Here is a tiny trained network, its code and every weight. The questions are about switching its units off for an input and a target symbol, where a switched-off unit gives its printed mean instead of its output.

import numpy as np


def w(rows, s, z=0):
    codes = np.array(rows[::2]) - 128.0
    scale = np.full(codes.shape[1], s)
    scale[-1] = z or s
    return codes * scale


def norm(h):
    return h / np.sqrt((h * h).mean(-1, keepdims=True) + 1e-5)


def f(y):
    return y / 2 * (1 + np.tanh(0.7978845608 * (y + 0.044715 * y**3)))


def softmax(a):
    e = np.exp(a - a.max(-1, keepdims=True))
    return e / e.sum(-1, keepdims=True)


def log_softmax(a):
    a = a - a.max(-1, keepdims=True)
    return a - np.log(np.exp(a).sum(-1, keepdims=True))


def net(x, mask):
    ids = ['Λαβδεζθφω'.index(c) for c in x.split()]
    T = len(ids)
    res = E[ids] + P[:T]
    r = norm(res)
    for j in range(2):
        rows = slice(3 * j, 3 * j + 3)
        q, k, v = (r @ M[0][rows].T for M in (Q, K, V))
        z = softmax(np.where(np.tri(T) > 0, q @ k.T / 3**0.5, -1e9)) @ v
        o = O[0][rows]
        res = res + np.where(mask[j], z, o[:, -1]) @ o[:, :-1]
    y = f(norm(res) @ A[0][:, :-1].T + A[0][:, -1])
    res = res + np.where(mask[2:18], y, B[0][:, -1]) @ B[0][:, :-1]
    return log_softmax(norm(res)[-1] @ U[:, :-1].T + U[:, -1])


Q, K, V, O, A, B = {}, {}, {}, {}, {}, {}
E = w([
[137,69,167,193,146,77,121,71,52,131],'Λ',
[82,113,66,70,104,242,122,123,136,56],'α',
[103,96,87,150,153,54,169,62,116,158],'β',
[235,97,94,143,138,149,121,222,160,86],'δ',
[132,90,157,190,152,109,135,69,115,192],'ε',
[165,121,167,200,124,141,143,120,97,199],'ζ',
[254,87,137,6,210,207,69,79,192,62],'θ',
[103,147,47,196,95,79,130,97,152,72],'φ',
[176,192,166,154,125,121,194,112,118,13],'ω',
],0.0031)
P = w([
[111,252,33,183,229,133,63,109,130,162],'0',
[112,190,88,174,169,117,75,109,142,183],'1',
[112,151,110,162,141,103,95,98,145,172],'2',
[119,115,120,142,124,88,121,89,146,179],'3',
[130,91,152,142,94,102,151,100,158,188],'4',
[140,84,152,133,65,101,173,108,163,179],'5',
[140,67,152,131,77,94,185,77,129,182],'6',
],0.0021)
Q[0] = w([
[49,160,113,71,103,153,123,150,87,75],'h1',
[196,67,142,176,181,78,122,127,157,138],'h1',
[113,102,105,174,50,101,175,67,163,177],'h1',
[81,195,152,40,179,184,87,218,146,71],'h2',
[138,126,112,54,189,193,42,220,129,60],'h2',
[130,167,122,59,196,179,2,214,94,72],'h2',
],0.0038)
K[0] = w([
[48,217,80,148,155,159,63,101,107,138],'h1',
[216,61,207,136,108,93,141,179,152,173],'h1',
[149,63,113,47,90,199,149,206,168,41],'h1',
[55,175,118,196,207,100,32,25,9,230],'h2',
[77,157,55,201,227,104,71,129,69,251],'h2',
[78,188,36,251,213,85,40,138,77,206],'h2',
],0.003)
V[0] = w([
[34,167,142,82,137,190,132,68,59,130],'h1',
[187,103,79,158,168,220,108,129,189,117],'h1',
[159,245,133,160,137,34,79,33,82,197],'h1',
[186,95,119,169,126,39,81,198,132,163],'h2',
[15,69,98,159,94,171,93,194,91,167],'h2',
[113,41,116,49,119,133,5,130,216,168],'h2',
],0.0023)
O[0] = w([
[91,83,254,202,97,96,174,169,231,69,111],'h1',
[128,128,150,93,120,18,11,188,138,188,233],'h1',
[129,148,132,9,144,245,147,129,145,22,251],'h1',
[224,141,23,87,122,149,131,69,18,148,107],'h2',
[51,88,62,240,122,189,163,193,54,252,52],'h2',
[141,46,72,191,254,172,65,111,163,90,43],'h2',
],0.0022,0.0021)
A[0] = w([
[172,178,203,105,102,73,211,108,149,91,82],'n1',
[194,82,77,124,144,98,87,152,72,154,153],'n2',
[41,84,127,214,86,96,145,144,165,136,224],'n3',
[130,118,175,233,153,86,127,203,164,138,210],'n4',
[118,97,138,120,165,112,130,189,137,74,216],'n5',
[53,47,160,168,96,159,122,183,150,147,62],'n6',
[166,198,133,129,125,198,150,179,94,133,188],'n7',
[137,82,119,82,81,107,141,89,126,144,81],'n8',
[89,166,107,118,93,89,121,85,150,133,166],'n9',
[143,136,168,108,138,194,132,142,140,65,248],'n10',
[97,78,184,255,138,92,154,157,115,168,128],'n11',
[122,128,113,90,154,151,83,91,103,77,216],'n12',
[67,151,156,192,153,30,86,146,125,135,193],'n13',
[169,156,89,155,185,115,116,88,94,125,87],'n14',
[183,132,156,104,120,119,127,107,128,165,144],'n15',
[103,100,169,145,126,54,114,99,77,174,24],'n16',
],0.0037,0.0015)
B[0] = w([
[135,157,183,65,108,84,68,93,131,121,252],'n1',
[223,129,54,92,103,64,114,113,121,176,181],'n2',
[127,10,197,106,114,128,114,74,55,207,215],'n3',
[107,99,47,23,107,173,51,39,146,106,168],'n4',
[164,141,62,101,116,123,89,48,79,210,144],'n5',
[112,55,177,158,89,8,144,92,78,201,148],'n6',
[83,88,134,50,170,180,87,118,71,117,172],'n7',
[126,217,111,121,180,178,76,158,116,135,164],'n8',
[147,113,155,91,128,192,87,173,79,99,204],'n9',
[159,57,70,74,127,65,47,115,167,197,237],'n10',
[76,66,87,52,77,178,105,103,192,143,177],'n11',
[130,42,137,79,107,150,97,110,199,168,238],'n12',
[137,176,92,4,133,228,67,156,156,77,182],'n13',
[157,45,160,188,40,51,149,157,186,122,168],'n14',
[160,115,102,134,180,73,74,101,167,70,187],'n15',
[97,227,56,99,126,172,103,214,173,124,134],'n16',
],0.0025,0.0018)
U = w([
[166,41,213,168,68,26,167,61,90,136,242],'Λ',
[4,36,128,76,52,180,108,163,127,173,112],'α',
[80,142,82,157,183,118,235,114,180,82,29],'β',
[201,146,38,183,83,31,115,221,95,180,89],'δ',
[114,129,190,223,209,142,142,135,200,122,46],'ε',
[132,177,166,126,198,211,146,183,35,155,38],'ζ',
[170,142,63,17,182,181,19,56,190,84,252],'θ',
[86,153,80,173,100,165,140,201,153,39,30],'φ',
[99,223,254,74,67,62,130,156,140,73,88],'ω',
],0.0033,0.0024)

Each question gives the input, a string of symbols that net reads in full, and the target symbol t.
The units are the heads (3 rows each of Q, K, V and O) and the neurons (one row each of A and B). Each row of codes is followed by its name. A weight is (code - 128) times the scale printed after its matrix; where a second scale follows, it is the last column's (O, A, B and U).
mask holds one flag per unit, heads first, then neurons. A switched-off unit (its flag False) gives its mean, the last column of its rows in O or B, instead of its output. The means were averaged over made-up inputs and are rounded, as every weight is.
A unit's drop is (log p(t) with every unit on - log p(t) with that unit switched off) / (log p(t) with every unit on - log p(t) with every unit switched off).
The circuit of an input: a set's keep is (log p(t) with only the set's units on - log p(t) with every unit switched off) / (log p(t) with every unit on - log p(t) with every unit switched off). Starting from the 12 units with the biggest drops (on a tie, the unit counted first), units are removed one at a time, each time the one whose removal leaves the highest keep (on an exact tie, the one counted first), for as long as the keep stays at least 0.8.
circuit, biggest first: the units of the circuit, biggest drop first
most important unit: the unit with the biggest drop
top k neurons: the k neurons with the biggest drops, biggest first
which heads matter: for each layer, one digit per head in row order, 1 if its drop is at least 0.15 and else 0, layers parted by /
drop of u: that unit's drop, to one decimal
input ζ θ β φ β δ Λ, target δ: circuit, biggest first	(h1; n16; n2; n7)
input ω β β, target ω: most important unit	h2
input δ θ φ ζ ε, target θ: which heads matter	00
input φ φ α ζ ζ δ ζ, target δ: which heads matter	11
input α β δ ε α δ α, target Λ: circuit, biggest first	(h1; n6; n13)
input ε Λ δ β β, target δ: which heads matter	01
input ζ δ θ α α φ β, target α: which heads matter	01
input φ ω θ δ Λ, target θ: circuit, biggest first	(n16; n13)
input ζ δ ζ φ δ δ δ, target δ: which heads matter	10
input α δ θ ε θ α, target Λ: which heads matter	10
input ε θ ζ α Λ, target α: circuit, biggest first	(h2; n11)
input φ ζ ω φ Λ δ ε, target δ: which heads matter	11
input ω α φ θ β, target θ: circuit, biggest first	(n13; h2; n6)
input ε α α ω ε ζ, target ω: circuit, biggest first	(h2; n12; n1)
input ε ε δ φ, target δ: which heads matter	11
input β α φ, target α: which heads matter	01
input α ζ ω α φ, target α: most important unit	n3
input ω β ζ ε δ Λ, target δ: which heads matter	11
input φ δ ε, target δ: drop of n14	0.2
input ε ζ ε ω ε ε, target ω: drop of h2	0.6
input Λ ζ α ω φ, target ω: drop of h2	0.9
input α ε ε φ Λ, target α: top 2 neurons	(n11; n16)
